[[ 11  16  15 -42 -17   5 -16]
 [ 11 -25 -13  34  25  -9  13]
 [-42  14 -18   7 -17  16  10]
 [-12  -9 -42 -19  -7  22  11]
 [-42   9 -20  16 -12  14  13]
 [ 32 -28 -25 -12  19   1   5]
 [ 31 -30 -26  -9  19   1   6]
 [ 38  -9   3 -37   4  -1 -12]
 [ 20 -17 -31 -34   3  13   1]
 [-43  15  -8  21 -13  10  10]
 [ 39 -25 -14 -18  17  -3  -2]
 [-22  31  26 -13 -24   3 -11]
 [ 15 -27 -40  -7  14  10  11]
 [ -6  22  44  12  -7 -15 -12]
 [ -4   4  29  40  10 -19   0]]
Indices start at 1.
The entry at row 1, column 1 -> 11
Report the bottom-left entry.
-4
The entry in row 1 and column 3: 15
Report the bottom-right entry.
0
The entry at row 3, column 3: -18
The entry directly below 6 -> -12
The entry in the top-right corner -> -16
Report the entry at row 2, column 1.
11
Report the entry in row 3 and column 1.
-42
The entry just right of the centre entry: 4
Report the entry directly above the centre entry.
-9
The smallest entry is -43
Report the bottom entry of the column that holds the largest entry.
29
The entry just right of the smallest entry is 15
Report the entry at row 1, column 2.
16
The entry directly below the smallest entry -> 39
Report the entry just left of the largest entry.
22
The entry just right of 32: -28
Report the entry just left of -2.
-3
Report the entry directly below the centre entry.
-34
The entry just right of 25: -9
Report the largest entry.
44
The entry just left of 21 -> -8
The entry directly above -43 is 20
Report the entry directly above 20.
38
The entry just left of 34 is -13

Questions about the table below.
1) Find the entry just left of the centre entry.
2) Find the first entry, reading row by row.
3) Find the entry just right of the centre entry.
4) Find the top entry of the column that holds the largest entry.
5) Find the 3rd entry on the main diagonal.
6) Find the 3rd entry from the end, reading row by row.
7) Find the entry just left of the largest entry.
8) Find the bottom-left entry.
[[  1   0   2  37  13  -3  10   3   9]
 [  2  -2   0 -12 -18  -1  22  -3  -3]
 [ -8  -2  -6  13  10   0  32  -7   5]
 [  2  -7  -2   0   3  -7  38  -2  -1]
 [  0  -5   6  -5   5  -4   1   6   4]]
1) 13
2) 1
3) 0
4) 10
5) -6
6) 1
7) -7
8) 0
